[ 26   1  11  -4   5 -17 -11   3   1  -5  -1   3  -4   4   6  -2  -4  -2
  11]  <58>
[ 16  12   8 -20 -22 -16 -34  15  16 -11  -2   1 -35  15 -22 -12  22  27
  -4]  <55>
[ 23   3 -55 -14 -34  -3 -18  40   7  -7   7 -15 -18  46 -29   9  59  59
 -11]  <55>
[  8  30   2   7  -9  -8  -7  11 -14  -4   8  -1   3  -8  16   3 -10   9
   2]  <58>
[ 17  43 -66 -53 -16 -19  -2  15  36  -9  22   1 -16 -22   5  22 -22  23
   1]  <58>
[ 22  20 -47 -32   2  -8   6  12 -36  -4   7  12   9 -21  24   5 -35   2
  21]  <58>
[  5  -2  48 -30   7  -3 -12  -9  17 -10   6   1  -8 -12  10  -1 -32 -10
  11]  <58>
[ 16   6  23 -17   3   4 -13  12  -3  -2   0   0 -17 -23 -29   0  -1  -4
   3]  <47>
[ 18  37 -11 -32 -22  -7  -7  18  19   8   0   8 -36   1 -16  -3 -10 -16
   3]  <55>
[ 13   4  -1  21 -28 -21  -6  14  -5   3  18  -2 -17  24   6 -12  17  10
 -14]  <55>
[ 19  18  -6  -8  -6 -25   0  15 -18   4   3  -8   5 -36  29  14 -18  24
   7]  <58>
[ -1  25 -35 -60  -1   1  -8   7  26 -23 -10  12 -31   8  10   5 -34  24
 -19]  <58>
[  8  27 -10 -33 -37 -16  -8   8  18  -9  -5  11 -26 -18  -1   0 -22   7
   3]  <65>
[ 10  13  -1 -13 -10  -9 -29  22  35   3  -3   8 -22  13 -20   8  18  10
 -17]  <55>
[ -7   4 -29 -30   3   5  -2 -16  23 -14 -10   3 -11  46  19  -2 -27   4
 -13]  <54>
[  7  17  54 -12 -19  -6 -28   9  29  -7   0  -9 -31  21   3   0  -2  30
  15]  <58>
[  1  -6  30  -2  -6  -7 -37   6  38  -8   0   4 -22  13  -6  -3  15  19
 -20]  <53>
[  3  23   0 -14   0   2 -12  -5   2  -6   1  -8  12 -18   2   1 -15  18
  10]  <58>
[ 10  -1 -12 -31  13 -18 -25  10  -3   4  -1   7   8 -31 -11  -3  17  21
  13]  <47>
[ 19   3 -18  -5  -7  -6  -6  18 -19  -5   3   2   3 -23   1   3  21  22
  11]  <47>
[ 14  24 -20 -53  -7 -22 -12  12  10  -3   0   6 -25   1 -12 -11 -22   2
   7]  <55>
[  4   1  17 -14  -3  -2 -35  15  61   1 -12  -4 -41   1 -18   8  18  25
 -21]  <58>
[  5   1  13 -22   5  -9 -24  15  20  -7   1  -6   6  -4   7  -7  15  20
  -2]  <47>
[ -2  15 -40   2 -13 -11 -16  11  38   3 -12  16 -20 -15   2  -1  10   2
   1]  <58>
[ 14  10   0 -26  -2  -3  -8  13 -12  -3   5  -5 -11  18  -7  -8 -13  22
 -96]  <65>
[  9  11 -24 -56   1 -19 -15  19  21  -2   7  13 -23  23   3  -9 -13  -2
 -12]  <55>
[  3  -5  10   8 -22  -3  -8  15  41  14  -2   0 -33  -2 -35   8  42  -9
 -22]  <55>
[ -1  19 -10 -45   8 -20  -4   3  24   0   0  17 -23 -18 -16  -7 -19 -31
 -18]  <65>
[ -3 -13   5  36 -14   5  -6   7  10   7  -7 -27  -8   1  -2  16  31  16
  -7]  <58>
[  7   5 -43  22  -6 -11   8  21 -26   5   0  -6  10 -25  15  19   3  22
  11]  <58>
[  4   7  40 -16   1 -12  -7  -5  38  13   4  25 -20 -91 -26   0 -13 -36
   3]  <53>
[  2  18  34  20  -7 -18 -32  13  37  -4 -12   4 -25  -9  -5 -16   8  15
   0]  <58>
[  7  29 -50  -8  -8  -7  22   9  13   6  11  -3 -10 -70 -18  20   5  11
  -6]  <58>
[ 12  20  12 -27  -2 -20 -16   6  -5 -18  27  -5  12  49  31  -3 -28  -2
  -2]  <58>
[  7  33   3 -26 -17 -10 -15  22   8  -7  16   9 -19  11  -2  -8 -11   4
   3]  <58>
[  0  18  11   7 -10   0   5   4   9  -9  -2 -10  -7   5 -25  -3  24  21
  -5]  <55>
[ 13  -6  31  -4  -6   7 -18  11   8  -9 -19  12 -17 -14  -9  -9   8   0
  24]  <47>

[ -1  -1   9  -6  -1  36 -13  45 -17  -2 -14 -20  -9  13  24  -4  17 -18
   1]  (38)
[-21   2   0   2   7  38   1  35  -1   4  11   2 -14  -7  -1  -6  -6 -17
  16]  (31)
[-12  -3   9 -12 -15  36 -12  -6   0  -6  -3  11  -3  12  -2 -27  -8  13
  10]  (31)
[-14   3  39  -1 -11  36 -29  35  -4   4 -12   9  -2  24  16 -11   7  10
  21]  (31)
[-10 -11  22 -20 -14  36 -24  -4  -4   0 -11  -9  -7   4  34 -19 -22  -4
  23]  (31)
